Below are the code and all the weights of a small trained network. Each question names an input and a target symbol and asks about switching units off, where a switched-off unit gives its printed mean instead of its output.

import numpy as np


def w(rows, s, z=0):
    codes = np.array(rows[::2]) - 128.0
    scale = np.full(codes.shape[1], s)
    scale[-1] = z or s
    return codes * scale


def f(y):
    return y / 2 * (1 + np.tanh(0.7978845608 * (y + 0.044715 * y**3)))


def softmax(a):
    e = np.exp(a - a.max(-1, keepdims=True))
    return e / e.sum(-1, keepdims=True)


def log_softmax(a):
    a = a - a.max(-1, keepdims=True)
    return a - np.log(np.exp(a).sum(-1, keepdims=True))


def net(x, mask):
    ids = ['ΞΨβδλμ'.index(c) for c in x.split()]
    T = len(ids)
    res = E[ids] + P[:T]
    u = 0
    for l in range(3):
        q, k, v = (res @ M[l].T for M in (Q, K, V))
        z = softmax(np.where(np.tri(T) > 0, q @ k.T / 3**0.5, -1e9)) @ v
        res = res + np.where(mask[u], z, O[l][:, -1]) @ O[l][:, :-1]
        u += 1
        y = f(res @ A[l][:, :-1].T + A[l][:, -1])
        res = res + np.where(mask[u : u + 8], y, B[l][:, -1]) @ B[l][:, :-1]
        u += 8
    return log_softmax(res[-1] @ U[:, :-1].T + U[:, -1])


Q, K, V, O, A, B = {}, {}, {}, {}, {}, {}
E = w([
[249,117,72],'Ξ',
[147,95,212],'Ψ',
[120,161,81],'β',
[112,163,86],'δ',
[105,209,198],'λ',
[96,153,94],'μ',
],0.013)
P = w([
[177,254,227],'0',
[172,186,181],'1',
[155,155,164],'2',
[145,132,150],'3',
[138,116,138],'4',
[133,100,127],'5',
[127,90,117],'6',
[124,77,110],'7',
[122,66,102],'8',
[120,61,92],'9',
[117,51,86],'10',
[113,46,81],'11',
],0.0039)
Q[0] = w([
[235,31,245],'L0H0',
[180,117,93],'L0H0',
[43,158,145],'L0H0',
],0.012)
K[0] = w([
[180,100,161],'L0H0',
[183,100,2],'L0H0',
[17,169,196],'L0H0',
],0.009)
V[0] = w([
[2,152,157],'L0H0',
[119,84,176],'L0H0',
[2,151,158],'L0H0',
],0.0085)
O[0] = w([
[25,138,38,2],'L0H0',
[145,3,50,100],'L0H0',
[29,137,39,2],'L0H0',
],0.0047,0.0048)
A[0] = w([
[215,193,185,184],'L0N0',
[201,193,178,175],'L0N1',
[81,223,6,148],'L0N2',
[124,193,198,122],'L0N3',
[111,188,188,135],'L0N4',
[78,225,3,152],'L0N5',
[233,205,193,194],'L0N6',
[79,237,179,251],'L0N7',
],0.0067,0.0029)
B[0] = w([
[179,114,169,233],'L0N0',
[188,113,172,215],'L0N1',
[16,71,8,156],'L0N2',
[139,196,245,148],'L0N3',
[107,211,205,142],'L0N4',
[11,71,1,158],'L0N5',
[186,115,171,254],'L0N6',
[68,193,129,167],'L0N7',
],0.0058,0.0086)
Q[1] = w([
[101,229,140],'L1H0',
[102,174,101],'L1H0',
[149,2,73],'L1H0',
],0.0041)
K[1] = w([
[112,233,123],'L1H0',
[114,179,85],'L1H0',
[145,1,86],'L1H0',
],0.0041)
V[1] = w([
[11,246,105],'L1H0',
[243,17,143],'L1H0',
[3,208,113],'L1H0',
],0.0044)
O[1] = w([
[33,113,244,7],'L1H0',
[205,141,6,242],'L1H0',
[46,116,251,2],'L1H0',
],0.0027,0.008)
A[1] = w([
[142,117,117,137],'L1N0',
[165,47,77,97],'L1N1',
[157,81,91,109],'L1N2',
[148,111,111,135],'L1N3',
[162,41,90,157],'L1N4',
[61,155,167,69],'L1N5',
[135,126,198,66],'L1N6',
[146,169,255,1],'L1N7',
],0.0087,0.0032)
B[1] = w([
[113,129,130,163],'L1N0',
[93,122,136,246],'L1N1',
[94,124,134,213],'L1N2',
[107,128,130,183],'L1N3',
[93,124,143,254],'L1N4',
[116,90,121,167],'L1N5',
[169,142,112,165],'L1N6',
[249,155,115,231],'L1N7',
],0.02,0.0071)
Q[2] = w([
[128,181,45],'L2H0',
[190,175,253],'L2H0',
[135,221,16],'L2H0',
],0.0055)
K[2] = w([
[59,132,71],'L2H0',
[138,247,161],'L2H0',
[3,168,61],'L2H0',
],0.0056)
V[2] = w([
[12,139,15],'L2H0',
[20,144,8],'L2H0',
[255,117,251],'L2H0',
],0.0025)
O[2] = w([
[243,103,98,13],'L2H0',
[253,108,97,20],'L2H0',
[12,155,159,254],'L2H0',
],0.0032,0.0084)
A[2] = w([
[202,180,109,137],'L2N0',
[36,17,138,35],'L2N1',
[61,57,188,154],'L2N2',
[244,184,71,3],'L2N3',
[104,191,123,199],'L2N4',
[209,179,100,134],'L2N5',
[3,74,47,94],'L2N6',
[201,180,111,136],'L2N7',
],0.0074,0.006)
B[2] = w([
[118,138,75,252],'L2N0',
[248,68,87,146],'L2N1',
[47,57,82,165],'L2N2',
[9,117,104,230],'L2N3',
[182,141,166,173],'L2N4',
[112,136,78,255],'L2N5',
[168,114,177,213],'L2N6',
[120,137,80,251],'L2N7',
],0.011,0.0065)
U = w([
[114,154,73,152],'Ξ',
[254,161,157,149],'Ψ',
[104,143,190,234],'β',
[17,107,137,143],'δ',
[150,100,113,3],'λ',
[130,92,107,37],'μ',
],0.0089,0.0041)

Each question gives the input, a string of symbols that net reads in full, and the target symbol t.
The units are the heads (3 rows each of Q, K, V and O) and the neurons (one row each of A and B). Each row of codes is followed by its name. A weight is (code - 128) times the scale printed after its matrix; where a second scale follows, it is the last column's (O, A, B and U).
mask holds one flag per unit, layer by layer, with each layer's heads first. A switched-off unit (its flag False) gives its mean, the last column of its rows in O or B, instead of its output. The means were averaged over made-up inputs and are rounded, as every weight is.
A unit's drop is (log p(t) with every unit on - log p(t) with that unit switched off) / (log p(t) with every unit on - log p(t) with every unit switched off).
The circuit of an input: a set's keep is (log p(t) with only the set's units on - log p(t) with every unit switched off) / (log p(t) with every unit on - log p(t) with every unit switched off). Starting from the 12 units with the biggest drops (on a tie, the unit counted first), units are removed one at a time, each time the one whose removal leaves the highest keep (on an exact tie, the one counted first), for as long as the keep stays at least 0.8.
circuit, biggest first: the units of the circuit, biggest drop first
unit that matters most: the unit with the biggest drop
top k neurons: the k neurons with the biggest drops, biggest first
top k neurons in layer l: the k neurons of layer l with the biggest drops, biggest first
drop when u is switched off: that unit's drop, to one decimal
input λ μ λ μ β, target μ: unit that matters most -> L0H0
input Ψ Ψ Ψ μ Ξ Ψ, target δ: circuit, biggest first -> [L0H0 L1N7 L0N6]
input Ξ δ Ψ β Ψ Ψ μ Ξ β μ Ψ, target δ: circuit, biggest first -> [L0H0 L1N7 L2H0]
input μ Ξ Ξ Ψ Ξ, target β: top 3 neurons -> [L1N4 L1N1 L1N7]
input μ Ψ μ λ β μ, target μ: top 2 neurons in layer 1 -> [L1N7 L1N5]
input β δ λ, target Ξ: top 3 neurons -> [L1N7 L2N3 L1N6]
input λ Ψ Ψ μ δ λ, target Ψ: top 2 neurons -> [L1N7 L2N3]
input λ δ λ Ψ, target Ξ: top 4 neurons -> [L1N7 L0N5 L0N2 L2N3]
input Ξ β β μ μ Ξ μ δ λ Ψ λ, target Ψ: top 2 neurons in layer 1 -> [L1N4 L1N7]
input β μ λ λ δ, target μ: top 3 neurons -> [L2N1 L1N7 L1N5]
input μ μ λ μ μ δ μ, target λ: top 4 neurons in layer 2 -> [L2N1 L2N6 L2N3 L2N2]
input β Ξ δ Ψ β λ Ξ Ψ β Ψ β Ξ, target δ: top 2 neurons -> [L1N4 L0N7]
input Ψ Ψ Ψ Ξ, target Ξ: top 2 neurons -> [L1N7 L2N3]
input δ Ξ Ξ λ Ξ λ μ δ β Ψ, target Ξ: unit that matters most -> L0H0
input Ξ λ δ δ Ψ δ β β Ξ Ξ, target β: top 2 neurons in layer 0 -> [L0N7 L0N4]
input β μ Ξ Ξ β Ψ Ξ μ μ Ψ, target Ψ: drop when L2N3 is switched off -> 0.2
input β Ξ Ξ Ψ β Ξ Ψ Ξ, target δ: drop when L1N4 is switched off -> 0.5
input δ Ψ δ λ, target Ξ: drop when L1N7 is switched off -> 2.0
input Ξ Ξ Ξ Ψ λ Ψ, target Ψ: drop when L2N0 is switched off -> 0.0
